Here is a tiny trained network, its code and every weight. The questions are about switching its units off for an input and a target symbol, where a switched-off unit gives its printed mean instead of its output.

import numpy as np


def w(rows, s, z=0):
    codes = np.array(rows[::2]) - 128.0
    scale = np.full(codes.shape[1], s)
    scale[-1] = z or s
    return codes * scale


def f(y):
    return np.maximum(y, 0)


def softmax(a):
    e = np.exp(a - a.max(-1, keepdims=True))
    return e / e.sum(-1, keepdims=True)


def log_softmax(a):
    a = a - a.max(-1, keepdims=True)
    return a - np.log(np.exp(a).sum(-1, keepdims=True))


def net(x, mask):
    ids = ['αβζηθξπστφ'.index(c) for c in x.split()]
    T = len(ids)
    res = E[ids] + P[:T]
    q, k, v = (res @ M[0].T for M in (Q, K, V))
    z = softmax(np.where(np.tri(T) > 0, q @ k.T / 2**0.5, -1e9)) @ v
    res = res + np.where(mask[0], z, O[0][:, -1]) @ O[0][:, :-1]
    y = f(res @ A[0][:, :-1].T + A[0][:, -1])
    res = res + np.where(mask[1:17], y, B[0][:, -1]) @ B[0][:, :-1]
    return log_softmax(res[-1] @ U[:, :-1].T + U[:, -1])


Q, K, V, O, A, B = {}, {}, {}, {}, {}, {}
E = w([
[110,123,170,190,166],'α',
[164,34,76,107,114],'β',
[126,63,161,125,165],'ζ',
[81,136,101,254,175],'η',
[117,123,213,175,189],'θ',
[171,11,136,106,137],'ξ',
[93,137,169,135,186],'π',
[121,111,100,145,146],'σ',
[170,76,139,64,142],'τ',
[130,31,70,188,147],'φ',
],0.016)
P = w([
[247,194,120,166,85],'0',
[74,39,164,159,51],'1',
[125,202,90,118,104],'2',
[211,104,106,165,196],'3',
[66,36,165,153,56],'4',
[134,193,87,100,111],'5',
[169,93,103,183,182],'6',
[66,36,166,151,53],'7',
[130,183,82,93,116],'8',
[154,71,99,166,198],'9',
[67,35,174,140,56],'10',
[144,175,79,81,126],'11',
[156,59,111,169,203],'12',
],0.016)
Q[0] = w([
[172,176,75,93,141],'h0',
[146,193,70,76,253],'h0',
],0.011)
K[0] = w([
[118,107,57,72,129],'h0',
[1,113,130,27,221],'h0',
],0.012)
V[0] = w([
[131,123,77,217,117],'h0',
[122,88,9,114,114],'h0',
],0.015)
O[0] = w([
[255,115,107,170,127,254],'h0',
[151,158,120,242,57,75],'h0',
],0.012,0.0067)
A[0] = w([
[121,160,81,88,191,179],'n0',
[124,250,69,121,157,41],'n1',
[49,108,124,89,94,148],'n2',
[118,157,150,165,162,254],'n3',
[137,213,110,103,63,72],'n4',
[188,128,123,92,171,158],'n5',
[125,195,15,134,106,152],'n6',
[136,128,187,115,151,1],'n7',
[208,150,149,162,132,141],'n8',
[73,235,213,185,168,151],'n9',
[70,124,120,104,18,202],'n10',
[50,82,161,152,69,130],'n11',
[74,121,129,194,154,89],'n12',
[180,118,88,139,166,45],'n13',
[122,245,147,77,116,152],'n14',
[104,120,163,139,47,45],'n15',
],0.015,0.0089)
B[0] = w([
[147,145,94,136,71,192],'n0',
[45,68,133,160,15,139],'n1',
[75,152,108,100,157,154],'n2',
[150,66,120,104,128,198],'n3',
[179,169,144,30,100,140],'n4',
[118,167,98,181,132,236],'n5',
[124,88,189,179,173,175],'n6',
[74,67,137,165,121,144],'n7',
[98,139,86,91,109,250],'n8',
[140,183,103,139,164,150],'n9',
[132,164,192,122,153,149],'n10',
[156,173,179,86,122,154],'n11',
[138,160,104,88,115,146],'n12',
[114,148,152,92,159,204],'n13',
[148,128,107,61,128,146],'n14',
[38,154,120,255,151,142],'n15',
],0.014,0.016)
U = w([
[59,66,74,182,45,2],'α',
[87,95,148,90,136,44],'β',
[207,161,81,106,145,207],'ζ',
[189,98,182,41,114,140],'η',
[52,180,125,198,106,52],'θ',
[156,44,111,184,201,159],'ξ',
[74,186,149,144,165,17],'π',
[193,159,198,170,137,196],'σ',
[163,40,158,105,5,208],'τ',
[1,106,85,107,94,28],'φ',
],0.0082,0.0049)

Each question gives the input, a string of symbols that net reads in full, and the target symbol t.
The units are the heads (2 rows each of Q, K, V and O) and the neurons (one row each of A and B). Each row of codes is followed by its name. A weight is (code - 128) times the scale printed after its matrix; where a second scale follows, it is the last column's (O, A, B and U).
mask holds one flag per unit, heads first, then neurons. A switched-off unit (its flag False) gives its mean, the last column of its rows in O or B, instead of its output. The means were averaged over made-up inputs and are rounded, as every weight is.
A unit's drop is (log p(t) with every unit on - log p(t) with that unit switched off) / (log p(t) with every unit on - log p(t) with every unit switched off).
The circuit of an input: a set's keep is (log p(t) with only the set's units on - log p(t) with every unit switched off) / (log p(t) with every unit on - log p(t) with every unit switched off). Starting from the 12 units with the biggest drops (on a tie, the unit counted first), units are removed one at a time, each time the one whose removal leaves the highest keep (on an exact tie, the one counted first), for as long as the keep stays at least 0.8.
units of the circuit, in order: the units of the circuit, biggest drop first
unit that matters most: the unit with the biggest drop
k most important neurons: the k neurons with the biggest drops, biggest first
input α φ ξ α θ π, target φ: unit that matters most	n1
input θ θ θ τ σ ζ σ α ζ θ φ σ, target τ: 2 most important neurons	n1, n5
input τ τ ζ α θ, target π: units of the circuit, in order	h0, n2, n9, n11
input θ σ ζ σ ζ π ξ θ β, target σ: units of the circuit, in order	h0, n6, n10
input ζ β β τ σ β β θ θ θ ζ, target η: units of the circuit, in order	n11, n5
input θ ζ ζ ζ π σ η θ α θ θ τ, target η: units of the circuit, in order	h0, n5, n14, n10
input β θ η ξ φ α ξ η, target θ: units of the circuit, in order	h0, n15
input θ ζ σ θ θ θ θ β θ θ τ, target φ: units of the circuit, in order	h0, n2, n5
input θ β θ, target ζ: units of the circuit, in order	n9, n14, n6
input θ β ξ θ σ θ θ σ, target φ: units of the circuit, in order	h0, n2
input θ θ ζ α η α π θ φ β θ, target φ: units of the circuit, in order	h0, n2, n7
input τ ζ η η σ, target π: units of the circuit, in order	h0, n2, n10, n11
input τ ζ π α σ π θ φ, target π: units of the circuit, in order	h0, n2, n11, n10
input ξ ξ α ζ π ξ β ζ, target σ: 4 most important neurons	n11, n8, n15, n10
input ζ ζ α θ β β ζ π, target η: 2 most important neurons	n11, n5
input φ ζ π θ ζ, target α: units of the circuit, in order	h0, n8, n15
input β β η φ β σ ζ ζ, target θ: units of the circuit, in order	n15, h0
input α θ σ, target τ: unit that matters most	n1
input ξ ζ β β η, target σ: 2 most important neurons	n11, n8
input β θ θ θ θ θ η, target ζ: most important neuron	n0
input π ξ α β π β ξ θ θ β ζ, target β: 3 most important neurons	n2, n8, n11
input α θ α θ θ, target ξ: 2 most important neurons	n8, n0
input θ θ φ ζ η, target φ: 2 most important neurons	n2, n6
input φ φ π ζ σ π θ ζ ξ θ σ, target α: 2 most important neurons	n8, n15
input ζ σ φ, target ξ: 2 most important neurons	n6, n0
input φ π σ θ β, target α: 2 most important neurons	n8, n15
